[-36 -51  13  18  20 -11 -23  50  20 -26  55  -2  26  16  28 -32  -4  21
 -37 -53 -18 -72 -65 -23 -35  41  16 -42 -15 -13  43 -53  27 -26  19  12
  34   7 -39 -18  44 -15 -37] => <12>
[ 47  34   6  27  11  25  -4   9  29  21  40   2  19   7   2 -10   3  33
 -24 -12   6 -30 -64  -2   0  -6   1  52 -36 -56 -39 -76 -36  -2 -35   6
  33   3   3  24   6   5  17] => <154>
[  4 -43 -19 -28 -15  -9  26 -26  -9 -26 -22 -74 -34 -48  -4   7  -1  48
  14 -17  78  36  -4  21  -5 -17  24 -23 -36 -14 -20 -14 -28  11   2  11
  30  -2 -28  36  68  -9 -12] => <12>
[  7  54 -26  17  24  27 -19 -17  15 -17  51   0   7  24  22 -32  -8  14
  -3  18  -9   4  -8   9 -65  11  -9 -38   8 -16  24 -36  -1 -24   3 -10
  18  17 -18 -13  24 -19 -40] => <24>
[  5  22 -16   9  -4  15  11  -7  -9 -29  43 -60  -3   6  18 -68   5  23
 -28  10 -11 -14  -2  19 -62  15 -12  -4 -24 -38  35 -33  -7 -49 -20 -10
  27  27 -24  -7  80 -24 -34] => <154>
[  4  22  27  47  13 -11  -1  -9 -20   1   6   8 -30   4  68  29  14 -21
 -45 -31 -14 -36 -19 -12   2  27 -25 -12  18 -14  -1  12  31 -30  12   6
 -27 -13  -8 -13 -19 -41  37] => <138>
[ 11  22 -15  12  -2  10  12  -5 -11 -39  40 -53  -9   2  26 -62   1  25
 -18   6 -13  -7   0  13 -61   9 -18  -9 -24 -41  38 -27  -4 -45 -13  -7
  37  23 -22 -12  69 -22 -37] => <154>
[  8 -40 -14 -27 -24 -14  23 -38 -16 -16 -33 -72 -38 -40   2  13   3  35
   9  -7  80  40 -11  13  -2 -20  31 -15 -34 -13 -19  -8 -29  17  -4   6
  28  -6 -27  30  67 -14 -13] => <12>
[ 28  11  -2  26  23  34 -19  13  31  20  37   4  24  18   4  -9   8  47
 -15  -9  11 -37 -67  -3   5  -8  16  43 -41 -41 -33 -79 -34   8 -36   3
  27   1   1  27   1   0   5] => <24>
[ 31  20   1  31  25  30  -7  16  27  25  32  -2  20  14  11 -13   9  46
 -22 -15   6 -43 -53  -2  15 -10  18  40 -40 -45 -42 -80 -32   3 -37   3
  33   2   1  23   1   5   7] => <24>
[ -1  19 -21  -4  11 -17  12   6  27 -40  38 -27  10   5  28 -67 -18  46
  -5  10 -25 -10   1  21 -71  -2 -32 -10 -19 -36  54 -36   3 -27 -12 -20
  41  43 -33  -2  50 -12 -10] => <7>
[-18 -47  -1   3  56 -31 -23  43  18  27  49  38  52  22  -5 -45  -3  35
 -15 -27 -28 -68 -96  -4  -4  37  13 -13 -12 -10  47 -60  34   1  38  12
  22   5 -44  -6  30 -36 -15] => <65>
[ 33   8  34  70   9   4  18   0 -14  -3  -3 -13 -26  -1  38  40  18 -55
 -48  -2   3  -8 -22 -20  27  17   7 -30  29 -19 -13  12  15 -12  18   8
   6 -12  -5 -42 -23 -51  52] => <12>
[ -9  20 -31 -15  11  -4  23  10  21  -9  34 -14 -35   5  26 -42 -14  35
 -14 -23  -8   5  36  11 -51 -20 -45 -16 -29 -15  40 -19   4 -29 -32   1
  17  33 -31  19  35   2 -35] => <7>
[ 34  36  10  22  21  35  -8 -16  40  -3  87  19  12   3   5  -7   7  43
   2  -1  22   4 -62  -8 -31 -13 -13   7 -24 -46 -46 -68 -62 -14 -26  15
  19 -14  18  26 -17  18   1] => <65>
[ -7   5  26  48   6 -32  27  10  -9  26 -37 -17 -10 -35  21  15  16 -59
 -31   1 -28  12  -7   3  -8  16   5 -18  25  10   8  36  36  -2  12   8
 -45  11 -15 -32   3 -37  33] => <154>
[ 35   7   2  30  19  34  -4  15  42  21  31  -6  21   4   5  -5   3  41
 -23 -14  20 -19 -61   1  10 -11  14  46 -37 -43 -42 -73 -30  -3 -43   9
  27   9  -7  23 -13   6  19] => <12>
[ -8 -12  23  41  16 -31  18  13 -15  20 -40 -13  -9 -28  13  15  24 -47
 -15  19 -33   8  -6  -4  14  14   2 -26  28  11   6  37  29   2  18  -6
 -37  15 -17 -40   0 -38  39] => <7>
[ 25   1  43  41  12 -15   9  -9  -9  -7 -13  -8 -28   5  23  33  22 -44
 -33  47  -4  -6 -43  -8  30  24  -3  -6  36 -18 -34  -6   0 -16  10   2
 -35   0 -14 -36 -11 -53  33] => <65>
[  7  17   8  -4   3  -3   8  -9   9 -96  -5 -36  19 -38 -12 -17  15  98
  52  19  10 -22 -41  26   5  -5  -5 -45 -37 -27 -18 -53 -55  32  18 -32
  17   2 -20  38  45   6  15] => <6>
[-66 -20  23   0  32 -40   8  53  38  20  20  34  35  13  14 -40  -4  12
 -23 -34 -64 -76 -41  -3  -1  24   6 -10   0  -7  55 -22  26  -5  -3   2
  11   8 -23 -49  26  -4 -11] => <7>
[ 30  19  30  70   4  13  29  -4 -17   4  -5 -15 -28  -3  34  35  20 -61
 -56   7   2  -6 -10 -21  33  17   5 -25  35 -22 -21  18   7 -14  13   9
   9  -5  -4 -45 -21 -51  50] => <12>
[-60 -11  23   8  24 -34   3  47  34  14  22  30  34  19  17 -42 -10  -2
 -32 -31 -64 -96 -41   2  -8  35  -4  -9   0 -13  53 -12  20  -5  -9   6
  -3   8 -30 -47  31  -4 -17] => <6>
[ -5   3  26  49  21 -24  22   5 -15  10 -34 -12 -15 -23  17  19  20 -60
 -23   6 -28  -4  -2 -10   7  25  -3 -34  26   8  -2  48  29   5  14   5
 -46   9 -18 -42 -21 -33  34] => <6>
[ 13  60 -21  22  24  24 -17 -15  20 -38  67  -1   8  19  24 -32 -16   1
  -4  10 -13   5   0   5 -72  14 -20 -39  -2 -22  26 -28 -10 -24   5  -4
  20  14 -19 -21  15 -12 -27] => <6>
[-14 -15  25  47  20 -39  16  10 -18  17 -29 -15  -5 -24  19  19  27 -55
 -22   9 -34   5  -6   0   8  15 -10 -35  30  18  -3  39  34  -2  20   3
 -39   5 -13 -27 -22 -43  28] => <65>
[  5  15 -16  33  13  24  17  17  54  54  81  -1  -4  11  12   0 -20  30
 -14  -1  24 -30 -31  21 -16 -21 -12  27 -31 -27 -25 -53 -30   2 -31  14
  17   3  13   6 -42   4  -3] => <24>
[-35 -36  11  14  25 -26 -30  27  48 -21  62  32  13  31  34 -21 -20  23
 -32 -52  -9 -42 -61 -64 -60  30  -8 -25  17  -9  55 -26  13 -33  -2  19
  34  19 -25 -27  43  -9 -34] => <113>
[  7  20  27  46  12  -8   0 -13 -21  16  13  17 -35  10  75  25  14 -46
 -41 -22 -20 -52 -14  -8   5  33 -20 -15  18 -10   3  24  27 -27  17  -1
 -24  -3 -13 -14  -7 -36  36] => <133>
[ -2  -1 -23   9   1  18  22  -2  -2 -32  22 -58   0   5  22 -57   1  28
 -16   4   1 -14  10  26 -40   8 -15 -10 -16 -34  32 -19   1 -37 -18 -10
  41  30 -33  -6  51 -19 -25] => <12>
[-24 -36 -27 -25 -23 -33  23 -24 -20 -28 -12 -77 -12 -35  -5 -14  20  51
  18 -35  28  -4  14  28   1 -10  23  -8 -31  10   9 -21 -26   7  -6 -16
  13   0 -28  38  97  -3  12] => <113>
[ 26  20  35  63  15  15  11 -11 -18   8 -11  -3 -20  -2  18  38  27 -39
 -50  13 -11 -13 -23 -30  25  16  -7 -20  28 -17 -18   3   3 -14   8   6
   0 -11  14 -48 -26 -54  56] => <138>
[-25 -27 -20 -20 -15 -27  13 -27 -23 -31 -14 -72  -5 -35 -10  -8  19  45
  33 -30  23  -4   7  34   8  -5  23 -13 -41   5   8 -23 -28  14  10 -20
  22   0 -17  35  85   3  17] => <133>
[ 35   8  47  38   8  -1  17 -19   1  -8  -4  -5 -45  10  31  37  10 -31
 -41  36   3  -9 -36 -22  27  26  -1  -4  45 -11 -30  -3  -2 -16   8  -2
 -40  10 -25 -34  -4 -58  45] => <113>
[-23 -33   2   5  51  -8 -33  41  12  30  39  41  42  29   9 -45  -4  41
 -18 -37 -24 -80 -87 -10  -9  41  30 -15 -12  -8  55 -58  37  -5  33  10
  16  -1 -42 -11  43 -31 -27] => <24>
[  3   7   7  -6  -6  -4   8 -16  -2 -84 -16 -33  27 -44 -14 -12  15 114
  53  13  17 -11 -39  22   7  -9 -11 -27 -28 -22 -12 -53 -49  24  27 -30
  27  -1  -8  47  53  -5  24] => <138>
[-75 -28  25   2  23 -42  11  57  38  24  14  32  39  13  16 -36  -4   2
 -25 -31 -59 -78 -42  -1   6  24   4  -1  -1  -9  56 -17  23   1  -5   5
  14   9 -26 -42  32 -10 -13] => <7>
[ -2  42 -22   6  13 -20  16  -2  26 -40  47 -12  10   6  42 -68 -11  43
 -12   8 -23  -5  -2  20 -75  -7 -48 -24  -8 -36  45 -36  -1 -39 -14 -10
  34  34 -26  15  40 -10 -16] => <65>
[ 33  17  -9  24  24  14 -13  -8  14  70  83  11  -6   7   2   3   9  10
 -13   3   1 -38 -34  15 -25  -4 -27  41 -18 -33 -43 -46 -49 -20 -47  12
  13  -1   8  -3 -40   8  -9] => <65>
[ 14  17  26  52  12  -1  -6  -2 -13 -14  20   8 -30   7  74  19  14 -32
 -48 -15 -22 -46 -23 -21 -13  27 -28 -32  14 -15   4  23  20 -18  19   6
 -23 -10 -15 -22 -17 -31  30] => <6>
[-10 -47   5   1  57 -15 -28  38  19  31  44  40  51  28   2 -45   0  39
 -13 -35 -27 -82 -96 -19  -8  46  23  -9 -19  -8  59 -60  35 -10  41   5
  34  11 -45 -18  47 -31  -3] => <7>
[-14 -11  28  43  15 -26  20   6 -25  19 -43 -16 -17 -30  12  26  20 -39
 -25   3 -16  11  -4 -13   9  20  -5 -22  35  13  -6  41  35  -6  20   8
 -41   7  -8 -38 -24 -46  42] => <138>
[-20 -42   3   9  49 -10 -28  41  21  36  47  43  44  29   9 -45 -12  39
 -17 -36 -19 -74 -91 -15 -17  38  28 -21 -20  -8  58 -59  40   4  44  13
  20   3 -44 -10  30 -32 -24] => <24>
[ -7   8 -24   4   8   3   5  -4 -12 -36  43 -53   2  10  19 -62  16  24
 -19   9 -17 -10   4  17 -57   8 -21 -14 -13 -27  27 -29  -5 -49 -22  -8
  37  21 -25  -6  55 -26 -40] => <65>
[-41 -32  15  11  25 -14 -33  26  40 -16  47  32  19  30  22 -20 -16  32
 -29 -52  -3 -40 -65 -62 -62  29 -15 -28   8  -9  56 -27  17 -44   6  23
  41  11  -8 -32  37 -10 -31] => <138>
[-28 -29 -27 -27 -13 -28  17 -20 -13 -32 -15 -72  -2 -35 -12  -9  26  48
  29 -24  26   2  10  27  -3  -9  29 -19 -31  15  10 -24 -26   6   4 -20
  21  -1 -14  24  90   8  12] => <7>
[  9  23  26  47  12 -15  -2   2 -14 -18  25   4 -37  10  80  20   9 -35
 -44 -27 -21 -50 -23 -11 -11  32 -23 -31  13 -17   2  24  30 -28  15   6
 -27 -14 -18 -23 -12 -33  26] => <6>
[-41 -55  14   9  26 -16 -31  48  22 -17  62  12  23  17  16 -33  -6  35
 -25 -62 -31 -80 -61 -19 -32  36   6 -48 -24 -10  49 -56  22 -16  26  10
  43   7 -35 -11  49 -12 -31] => <133>
[-22 -39  -4 -16 -30 -21  -8 -29  22 -22  -1 -61   9 -29   7 -12   6  57
   6   0  33  12 -10  29 -43 -22  26   0 -31   7  30 -16 -44  14 -15 -15
  32   3 -26  18  97 -18   6] => <7>
[-63 -30  29   9  20 -52   5  43  26  22  23  25  28  10  25 -33  -9   3
 -28 -43 -61 -80 -31   0   3  22   3 -11   4  -6  57 -21  21   0  -9   2
   4   1 -32 -37  36 -11 -21] => <113>
[  7 -25 -19 -28 -16 -10  10 -24 -12 -25 -20 -56 -39 -35  -8   8   2  41
  14 -10  64  19  -2   7 -14 -18  16 -23 -36 -11 -19  -7 -37  14  -8   8
  22 -11 -20  24  60  -1 -14] => <6>
[-70 -28  22   3  28 -47   2  51  31  21  15  23  40  10  18 -40  -2   2
 -26 -38 -66 -82 -37   4  -5  30   8  -7  -6  -6  60 -24  31  -9  -6   1
  14   9 -27 -45  36  -9 -13] => <7>
[  7  21  26  40  10 -19   7  -6 -15   2  22   6 -32   7  73  23  17 -35
 -43 -16 -13 -41 -24 -13   1  31  -8 -18  22  -6   2  14  31 -32  11  -4
 -23 -10  -9 -19  -6 -35  29] => <7>
[ -8  42 -26   4   1 -10   9  -9  14 -28  34 -18   9  15  40 -71 -16  45
 -12  10 -19 -20   1  24 -70   3 -27 -12  -2 -40  53 -30   1 -27 -13 -18
  33  35 -30   2  50  -9 -23] => <24>
[ -3  24 -27  -3   8 -13   9   6  29 -30  43 -13   9   4  39 -68 -15  52
  -9   7 -25  -7  -2  19 -75  -3 -37  -3 -18 -31  59 -33   5 -32 -13 -13
  41  43 -34   1  46 -10  -6] => <7>
[-49 -24  13  19  19 -17 -28  33  46 -11  58  33  24  38  42 -31 -13  24
 -33 -40 -12 -44 -72 -43 -64  28   1 -34   9 -14  59 -28  19 -27   4  18
  42  13 -18 -30  37  -8 -46] => <24>
[ 28  20   1  26  19  31  -9   8  34  30  35  10  20  22   9 -12   5  46
 -18 -11  14 -32 -60  -4   9 -13  11  48 -42 -44 -30 -72 -35   6 -39   6
  31   3   1  29  -3   4  10] => <24>
[ -9   5 -14   7   6  20   4 -16 -12 -20  45 -53  -2   9  19 -62  11  31
 -19   0 -21 -28   9  16 -42  13 -18 -11 -27 -27  30 -22 -14 -38 -16 -17
  40  30 -18  -6  60 -13 -22] => <133>
[-29 -33  15  19  25 -32 -29  24  47 -21  69  37  17  32  41 -21 -25  20
 -28 -45  -7 -44 -65 -62 -59  30 -12 -25  12 -17  63 -31  11 -33   6  18
  49  16 -21 -31  34 -13 -30] => <113>
[-51 -35   9  11  25 -14 -33  28  47 -14  45  29  22  38  30 -28 -11  28
 -24 -37  -5 -45 -73 -44 -63  28   6 -34   6 -11  62 -29  16 -26  -1  17
  42  12 -17 -36  43  -9 -48] => <24>
[ 35  24   1  22  22  23 -29 -19   4  70  67  13  -1   3   0  13   8  19
  -6 -12   2 -44 -30   7 -40   7 -29  48 -17 -24 -30 -41 -46 -30 -48   8
  10  -4  18  -6 -33  10   0] => <138>
[  4  21 -22  10  -1   3  11  -6 -10 -31  31 -57   2  -1  20 -67   3  25
 -21  10 -21  -4   3  25 -50  10 -14  -3 -26 -40  41 -33  -4 -38 -15 -10
  35  28 -23 -12  78 -18 -32] => <154>
[-13   7 -21   8   4  15   6  -9  -8 -22  27 -57   3  14  24 -64   7  30
 -19   2 -12 -17   8  20 -45   7  -4 -13 -23 -28  35 -24  -2 -37 -25 -11
  34  22 -19  -6  71 -16 -44] => <24>
[  9  19   2  -2   3  -4  12  -8  17 -95  -3 -29  15 -38 -12 -15   5  98
  51  15  16 -15 -36  27   8  -8  -8 -42 -36 -28 -11 -50 -52  34  19 -27
  14   2 -23  43  50   4  18] => <6>
[-11 -15   0  -6 -32 -17  -8 -31  23 -43  -4 -57  10 -33   6  -9  -3  63
  10  -1  42  17 -30  30 -40 -14  29 -14 -36  -9  26 -36 -41  10   2  -8
  42  -3 -26  17  99 -24  -6] => <154>
[-25 -30  -4  -9 -26 -14   2 -29  20 -29  -8 -56   5 -29   3 -11  -2  65
  13  -7  35   6  -3  34 -14 -23  21 -12 -40  -1  23 -20 -45  24  -2 -14
  48   8 -26  27  88 -20   9] => <133>
[  1   7  25  46   7 -25  31   2 -20  23 -43 -14 -17 -27  15  19  21 -64
 -26  11 -27  11  -8  -2   6  18   3 -27  28   7   4  45  33   2  19   4
 -38   9 -13 -42   7 -43  28] => <154>
[-70 -25  23   1  24 -39  10  55  34  28  19  34  43   7  12 -43  -3   4
 -27 -32 -65 -73 -36  -2  -4  24   4   1   0  -7  56 -16  22   1  -3   6
  14  11 -26 -41  31  -6 -13] => <7>
[-18 -54  -2   7  56 -31 -18  54  18  20  42  31  58  22  -3 -49   0  40
 -17 -39 -31 -74 -96  -3   2  34  15  -6 -15 -15  47 -62  41   1  31  13
  28   3 -44  -2  36 -33 -13] => <65>
[-37 -52  16  12  25 -15 -33  45  19 -12  58   9  28  17  22 -37  -4  32
 -23 -49 -26 -82 -66 -18 -33  42  15 -29 -18 -11  41 -58  18 -23  23   6
  33  11 -34 -15  51 -12 -27] => <133>
[ -8  -2  23  48  16 -19  19   5 -27  18 -36 -17 -17 -23  18  16  26 -68
 -30   4 -33  -2   5  -7   9  25  -7 -33  19  10  -1  56  31   5  12   6
 -51   8 -19 -36 -17 -35  30] => <6>
[-67 -24  30   9  30 -40   6  50  29  24  19  36  32   7  18 -35  -7   6
 -22 -36 -63 -89 -42   7   9  26   8   0   0 -15  55 -27  20   6  -2   3
  11   5 -25 -43  21  -7  -6] => <133>
[ 16  23  -6  37  21  31   7  20  61  31  89   3  -7   4  10   2 -26  23
 -14  -3  20 -12 -29   5 -27 -22 -21  10 -31 -31 -33 -46 -36   2 -20  21
   7  -4  12  -5 -64  13  12] => <6>
[ 12  29  26  48   9  -6   0 -11 -20   7   0  15 -30   4  68  25  14 -22
 -46 -18 -21 -42 -18 -17  -1  27 -34 -11  21 -14  -1  16  28 -37  12   4
 -25  -4  -8 -16 -14 -42  39] => <138>
[  8  51 -21  20  23  30 -21 -19  20 -13  58   6   3  20  36 -29 -10  16
 -11   8  -8  -3   1  13 -74   8 -11 -34   5 -13  29 -32  -4 -25  -3  -5
  17  14 -18  -8  25 -16 -41] => <24>
[ 18  52 -23  20  20  23 -12 -20  30 -20  63   4   0  20  24 -32 -17  15
 -13   9  -9  14   2  -7 -71   0 -24 -32   6 -15  34 -35  -5 -31 -10  -8
  19  23 -26  -6  23 -26 -25] => <113>
[-13 -23  -7  -6 -27  -9   1 -31  20 -27 -25 -66  12 -43  11 -10   0  56
   3   0  42  16  -4  32 -32 -24  29  -6 -26   2  21 -17 -39  16 -11 -11
  35   5 -29  24  76 -20  12] => <12>
[-19 -32  -7 -17 -17 -18 -12 -26  20 -27   2 -57  11 -35   4 -13   6  63
   7   6  30  12 -13  24 -34 -20  27 -11 -31   5  23 -29 -49  17  -6 -15
  36   4 -20  16  94 -14   4] => <7>
[-32 -22 -30 -20 -12 -17  15 -26 -16 -22 -25 -71   0 -30  -8  -7  25  51
  33 -25  28  -7   5  38  -5 -12  28 -23 -32  12   6 -21 -25  20   5 -18
  14  -6 -15  34  83   4   1] => <24>
[ 36  25   1  23  26  21 -17 -13  15  75  83  23 -11   9  10   8  -1  11
  -5 -20  -3 -51 -25  13 -28   2 -25  46 -25 -33 -30 -38 -46 -15 -44   6
  20   4   8  -1 -40  17  11] => <133>
[-67 -23  20  -3  26 -36   6  53  25  29  21  37  32  10  23 -40   1   2
 -28 -26 -65 -85 -35   1  -5  25   3 -12   0  -5  54 -14  20  -2  -3   2
  10   7 -23 -45  39  -6 -22] => <7>
